Below are the code and all the weights of a small trained network. Each question names an input and a target symbol and asks about switching units off, where a switched-off unit gives its printed mean instead of its output.

import numpy as np


def w(rows, s, z=0):
    codes = np.array(rows[::2]) - 128.0
    scale = np.full(codes.shape[1], s)
    scale[-1] = z or s
    return codes * scale


def norm(h):
    return h / np.sqrt((h * h).mean(-1, keepdims=True) + 1e-5)


def f(y):
    return np.maximum(y, 0)


def softmax(a):
    e = np.exp(a - a.max(-1, keepdims=True))
    return e / e.sum(-1, keepdims=True)


def log_softmax(a):
    a = a - a.max(-1, keepdims=True)
    return a - np.log(np.exp(a).sum(-1, keepdims=True))


def net(x, mask):
    ids = ['ΔΛΠαβεημστ'.index(c) for c in x.split()]
    T = len(ids)
    res = E[ids] + P[:T]
    u = 0
    for l in range(2):
        r = norm(res)
        for j in range(2):
            rows = slice(3 * j, 3 * j + 3)
            q, k, v = (r @ M[l][rows].T for M in (Q, K, V))
            z = softmax(np.where(np.tri(T) > 0, q @ k.T / 3**0.5, -1e9)) @ v
            o = O[l][rows]
            res = res + np.where(mask[u + j], z, o[:, -1]) @ o[:, :-1]
        u += 2
        y = f(norm(res) @ A[l][:, :-1].T + A[l][:, -1])
        res = res + np.where(mask[u : u + 4], y, B[l][:, -1]) @ B[l][:, :-1]
        u += 4
    return log_softmax(norm(res)[-1] @ U[:, :-1].T + U[:, -1])


Q, K, V, O, A, B = {}, {}, {}, {}, {}, {}
E = w([
[60,118,76],'Δ',
[87,15,51],'Λ',
[122,131,123],'Π',
[114,233,137],'α',
[110,152,130],'β',
[111,254,135],'ε',
[123,68,71],'η',
[120,135,28],'μ',
[12,190,105],'σ',
[124,100,227],'τ',
],0.016)
P = w([
[183,103,97],'0',
[131,113,81],'1',
[86,138,139],'2',
[141,152,37],'3',
[64,144,156],'4',
[141,150,24],'5',
[56,184,187],'6',
[153,154,7],'7',
],0.011)
Q[0] = w([
[25,166,106],'0.h0',
[105,120,167],'0.h0',
[63,81,170],'0.h0',
[248,129,166],'0.h1',
[134,160,145],'0.h1',
[87,95,131],'0.h1',
],0.019)
K[0] = w([
[46,152,224],'0.h0',
[103,143,117],'0.h0',
[102,210,132],'0.h0',
[8,134,36],'0.h1',
[130,99,125],'0.h1',
[158,174,124],'0.h1',
],0.017)
V[0] = w([
[149,153,152],'0.h0',
[131,148,166],'0.h0',
[136,149,147],'0.h0',
[30,79,180],'0.h1',
[76,53,72],'0.h1',
[5,172,145],'0.h1',
],0.013)
O[0] = w([
[129,179,146,60],'0.h0',
[97,180,141,81],'0.h0',
[122,170,138,87],'0.h0',
[1,35,76,146],'0.h1',
[161,27,20,222],'0.h1',
[16,133,38,2],'0.h1',
],0.0096,0.0032)
A[0] = w([
[114,215,128,106],'0.n0',
[156,100,65,253],'0.n1',
[57,50,250,46],'0.n2',
[69,94,223,82],'0.n3',
],0.016,0.004)
B[0] = w([
[52,194,200,167],'0.n0',
[27,200,141,254],'0.n1',
[96,3,253,199],'0.n2',
[53,103,205,184],'0.n3',
],0.016,0.0089)
Q[1] = w([
[96,119,103],'1.h0',
[109,232,44],'1.h0',
[152,108,62],'1.h0',
[142,191,81],'1.h1',
[125,104,7],'1.h1',
[204,98,195],'1.h1',
],0.021)
K[1] = w([
[171,148,143],'1.h0',
[251,107,48],'1.h0',
[201,128,47],'1.h0',
[148,50,186],'1.h1',
[154,65,56],'1.h1',
[195,158,86],'1.h1',
],0.02)
V[1] = w([
[155,169,214],'1.h0',
[255,91,123],'1.h0',
[126,19,173],'1.h0',
[100,130,139],'1.h1',
[198,85,156],'1.h1',
[95,179,192],'1.h1',
],0.026)
O[1] = w([
[218,38,197,110],'1.h0',
[241,63,15,101],'1.h0',
[64,10,89,229],'1.h0',
[124,123,182,190],'1.h1',
[100,42,50,3],'1.h1',
[186,76,250,217],'1.h1',
],0.017,0.0068)
A[1] = w([
[112,44,69,80],'1.n0',
[129,127,127,69],'1.n1',
[155,250,180,77],'1.n2',
[83,181,199,254],'1.n3',
],0.02,0.0032)
B[1] = w([
[205,190,104,188],'1.n0',
[125,113,125,128],'1.n1',
[149,254,95,204],'1.n2',
[227,27,103,254],'1.n3',
],0.022,0.012)
U = w([
[105,185,114,18],'Δ',
[52,123,65,64],'Λ',
[224,68,80,57],'Π',
[185,152,173,129],'α',
[236,91,125,3],'β',
[185,164,178,110],'ε',
[153,112,6,217],'η',
[183,168,124,251],'μ',
[101,197,153,20],'σ',
[90,17,168,186],'τ',
],0.017,0.0039)

Each question gives the input, a string of symbols that net reads in full, and the target symbol t.
The units are the heads (3 rows each of Q, K, V and O) and the neurons (one row each of A and B). Each row of codes is followed by its name. A weight is (code - 128) times the scale printed after its matrix; where a second scale follows, it is the last column's (O, A, B and U).
mask holds one flag per unit, layer by layer, with each layer's heads first. A switched-off unit (its flag False) gives its mean, the last column of its rows in O or B, instead of its output. The means were averaged over made-up inputs and are rounded, as every weight is.
A unit's drop is (log p(t) with every unit on - log p(t) with that unit switched off) / (log p(t) with every unit on - log p(t) with every unit switched off).
The circuit of an input: a set's keep is (log p(t) with only the set's units on - log p(t) with every unit switched off) / (log p(t) with every unit on - log p(t) with every unit switched off). Starting from all 12 units, units are removed one at a time, each time the one whose removal leaves the highest keep (on an exact tie, the one counted first), for as long as the keep stays at least 0.8.
circuit, biggest first: the units of the circuit, biggest drop first
most important unit: the unit with the biggest drop
top k neurons: the k neurons with the biggest drops, biggest first
top k neurons in layer l: the k neurons of layer l with the biggest drops, biggest first
which heads matter: for each layer, one digit per head in row order, 1 if its drop is at least 0.15 and else 0, layers parted by /
input τ σ τ τ β, target τ: which heads matter : 01 / 00
input η Π η Δ η Π, target η: which heads matter : 11 / 00
input η τ Λ α Λ τ, target η: which heads matter : 01 / 10
input σ Δ τ η Λ Λ, target σ: most important unit : 1.h0
input η Λ ε η α τ, target η: which heads matter : 11 / 10
input Π Π τ Δ ε β, target Π: top 3 neurons : 0.n2, 0.n3, 0.n1
input μ ε α Λ σ σ α Λ, target μ: circuit, biggest first : 0.n2, 0.h1, 1.h0
input Δ η σ β μ τ η, target τ: top 3 neurons : 0.n3, 0.n2, 0.n0
input β η β Δ η μ Λ, target β: circuit, biggest first : 0.h1, 0.n1, 1.h1, 0.n2
input η τ η σ α Δ, target η: which heads matter : 01 / 10
input Λ η η σ τ η Λ τ, target Λ: circuit, biggest first : 0.h1, 1.h0
input μ Δ Λ Π η, target μ: which heads matter : 01 / 00
input η τ σ μ η ε, target η: circuit, biggest first : 0.h1, 0.n2, 1.h0
input σ η Λ ε η Π, target σ: circuit, biggest first : 1.h0
input Λ τ α β η μ α η, target Λ: top 2 neurons : 0.n2, 0.n1
input τ β σ τ ε ε η Δ, target τ: circuit, biggest first : 1.h0, 0.n1
input Λ η α β η η μ μ, target Λ: circuit, biggest first : 0.h1, 1.h0
input τ Π σ σ α Π α μ, target τ: top 2 neurons in layer 0 : 0.n1, 0.n0
input Λ η τ, target τ: which heads matter : 00 / 00
input Λ Δ α σ η Π, target Λ: most important unit : 0.h1
input τ τ Δ η Π τ τ α, target τ: which heads matter : 00 / 10
